Below is a small trained network, with its code and all its weights. Each question gives an input and a class and asks what happens when units are switched off, that is, made to give their printed mean instead of their output.

import numpy as np


def w(rows, s, z=0):
    codes = np.array(rows[::2]) - 128.0
    scale = np.full(codes.shape[1], s)
    scale[-1] = z or s
    return codes * scale


def f(y):
    return y / 2 * (1 + np.tanh(0.7978845608 * (y + 0.044715 * y**3)))


def log_softmax(a):
    a = a - a.max(-1, keepdims=True)
    return a - np.log(np.exp(a).sum(-1, keepdims=True))


def net(x, mask):
    res = np.array(x, float).reshape(1, 5) / 4 @ E
    y = f(res @ A[0][:, :-1].T + A[0][:, -1])
    res = res + np.where(mask, y, B[0][:, -1]) @ B[0][:, :-1]
    return log_softmax(res[-1] @ U[:, :-1].T + U[:, -1])


A, B = {}, {}
E = w([
[193,162,211,139,17,239,112],'x0',
[132,170,251,85,104,11,194],'x1',
[219,60,142,27,141,112,35],'x2',
[254,65,135,161,160,135,218],'x3',
[185,225,164,138,248,158,105],'x4',
],0.0077)
A[0] = w([
[153,172,202,128,102,184,98,181],'N1',
[83,164,166,199,112,101,204,119],'N2',
[173,63,149,64,145,75,21,129],'N3',
[130,136,150,109,72,177,127,112],'N4',
[151,163,144,104,80,166,121,119],'N5',
[94,40,94,147,57,131,116,95],'N6',
[59,58,93,131,55,113,117,108],'N7',
[160,81,58,122,44,80,178,94],'N8',
[132,210,148,154,226,181,109,94],'N9',
[70,65,98,105,46,128,160,127],'N10',
[108,112,73,141,208,48,124,126],'N11',
[128,159,163,112,83,185,118,130],'N12',
[36,163,83,116,111,184,13,97],'N13',
[82,168,150,119,93,157,99,116],'N14',
[162,161,99,120,184,135,117,87],'N15',
[169,111,123,63,129,105,89,124],'N16',
[181,118,172,14,127,71,81,107],'N17',
[92,164,116,178,103,124,167,123],'N18',
[86,112,164,80,174,63,172,121],'N19',
[176,101,127,73,118,115,48,116],'N20',
[170,80,120,188,163,102,206,96],'N21',
[179,49,93,109,139,136,15,123],'N22',
[209,95,144,132,113,175,220,120],'N23',
[145,140,225,145,56,138,114,94],'N24',
[166,131,139,163,74,187,90,98],'N25',
[69,167,64,247,140,195,171,118],'N26',
[84,189,167,198,104,92,219,117],'N27',
[160,143,155,133,81,194,142,126],'N28',
[182,152,152,149,200,154,139,102],'N29',
[119,84,30,162,162,222,70,15],'N30',
[120,99,154,84,66,80,187,100],'N31',
[120,98,35,142,179,176,98,82],'N32',
[96,19,121,125,60,143,156,50],'N33',
[108,82,96,77,185,44,153,133],'N34',
[130,153,185,128,86,203,87,131],'N35',
[94,147,66,113,207,76,150,125],'N36',
[54,182,199,82,101,71,76,97],'N37',
[62,81,42,133,219,57,83,113],'N38',
[51,201,109,75,101,119,71,118],'N39',
[152,74,104,154,164,172,162,88],'N40',
[205,56,123,160,146,131,218,99],'N41',
[103,194,164,134,190,144,79,91],'N42',
[93,165,81,215,122,151,157,118],'N43',
[66,178,148,82,102,118,108,120],'N44',
[173,215,156,137,222,154,78,72],'N45',
[158,175,254,96,125,12,177,3],'N46',
],0.012,0.0068)
B[0] = w([
[85,142,109,132,118,126,174,219],'N1',
[115,83,145,185,117,94,85,200],'N2',
[109,83,150,188,110,57,98,212],'N3',
[97,141,146,110,99,110,181,171],'N4',
[100,152,140,103,80,108,178,171],'N5',
[181,217,185,155,192,137,115,188],'N6',
[142,183,158,129,188,138,120,197],'N7',
[148,184,147,121,185,135,114,176],'N8',
[147,200,195,157,200,139,121,217],'N9',
[140,211,164,155,186,131,120,196],'N10',
[89,160,111,95,122,110,189,221],'N11',
[86,140,141,95,93,111,179,185],'N12',
[218,77,54,35,165,115,103,240],'N13',
[129,89,106,90,126,90,163,177],'N14',
[131,172,143,138,135,143,125,163],'N15',
[110,102,129,171,110,87,119,171],'N16',
[113,71,163,204,116,92,70,201],'N17',
[115,93,155,152,115,82,116,175],'N18',
[107,145,145,99,62,202,131,184],'N19',
[118,92,141,170,111,63,116,188],'N20',
[182,60,72,65,153,86,149,187],'N21',
[112,77,167,192,86,92,75,218],'N22',
[181,76,62,54,145,70,159,189],'N23',
[82,166,117,111,82,133,160,190],'N24',
[66,152,120,99,71,129,176,184],'N25',
[110,77,146,202,74,89,73,241],'N26',
[105,67,146,194,93,86,75,214],'N27',
[96,127,123,108,101,124,183,185],'N28',
[169,155,140,129,199,124,136,183],'N29',
[132,116,109,124,52,250,57,227],'N30',
[153,179,147,126,161,167,91,171],'N31',
[139,147,120,116,73,192,103,214],'N32',
[139,204,182,137,182,135,124,178],'N33',
[83,150,138,103,70,117,203,209],'N34',
[89,160,116,111,95,117,177,206],'N35',
[82,155,147,99,89,100,187,216],'N36',
[219,89,69,77,136,149,116,209],'N37',
[70,145,137,84,64,116,206,249],'N38',
[206,71,81,93,186,82,134,210],'N39',
[175,85,107,76,116,147,129,169],'N40',
[202,89,71,71,174,111,108,196],'N41',
[164,159,159,122,187,114,133,187],'N42',
[106,70,163,178,105,92,99,197],'N43',
[177,102,91,99,172,138,103,183],'N44',
[153,210,206,137,207,135,115,216],'N45',
[149,139,123,100,53,252,37,221],'N46',
],0.013)
U = w([
[100,60,162,225,108,48,103,178],'0',
[67,159,126,86,88,99,254,94],'1',
[212,66,70,53,182,85,158,108],'2',
[148,219,207,157,232,128,139,3],'3',
[138,113,131,118,60,232,80,131],'4',
],0.018,0.006)

Each question gives the input, the list of numbers given to net, and the class t.
The units are the neurons (one row each of A and B). Each row of codes is followed by its name. A weight is (code - 128) times the scale printed after its matrix; where a second scale follows, it is the last column's (A, B and U).
mask holds one flag per neuron, in row order. A switched-off neuron (its flag False) gives its mean, the last column of its row in B, instead of its output. The means were averaged over made-up inputs and are rounded, as every weight is.
A unit's drop is (log p(t) with every unit on - log p(t) with that unit switched off) / (log p(t) with every unit on - log p(t) with every unit switched off).
The circuit of an input: a set's keep is (log p(t) with only the set's units on - log p(t) with every unit switched off) / (log p(t) with every unit on - log p(t) with every unit switched off). Starting from the 12 units with the biggest drops (on a tie, the unit counted first), units are removed one at a time, each time the one whose removal leaves the highest keep (on an exact tie, the one counted first), for as long as the keep stays at least 0.8.
circuit, biggest first: the units of the circuit, biggest drop first
most important unit: the unit with the biggest drop
k most important neurons: the k neurons with the biggest drops, biggest first
drop of u: that unit's drop, to one decimal
input [0,1,-3,4,-5], class 3: most important unit -> N13
input [6,-6,5,-2,-4], class 1: 3 most important neurons -> N46; N25; N35
input [-4,-8,-6,-4,5], class 4: 2 most important neurons -> N30; N32
input [-5,3,3,5,-1], class 1: 2 most important neurons -> N34; N13
input [-4,-4,-7,7,8], class 3: 3 most important neurons -> N9; N45; N29
input [-4,5,4,4,4], class 4: 2 most important neurons -> N46; N19
input [-6,-2,-5,8,-8], class 2: 4 most important neurons -> N21; N41; N23; N40
input [4,6,-1,-6,0], class 2: 2 most important neurons -> N39; N37
input [-6,7,1,-4,4], class 4: 2 most important neurons -> N46; N37
input [-2,5,5,-2,1], class 0: 4 most important neurons -> N17; N3; N30; N32
input [-1,-5,1,2,5], class 3: 3 most important neurons -> N45; N9; N46
input [5,-3,-5,-2,5], class 0: 4 most important neurons -> N26; N38; N43; N11
input [7,8,6,2,2], class 4: 2 most important neurons -> N46; N17
input [0,-5,-3,0,-4], class 4: circuit, biggest first -> N30
input [1,-3,0,-3,0], class 2: 3 most important neurons -> N46; N13; N19
input [5,-7,5,-7,-2], class 2: drop of N13 -> 2.4
input [5,3,7,-6,-4], class 0: drop of N17 -> 1.1
input [-4,7,6,5,4], class 4: drop of N19 -> 0.7
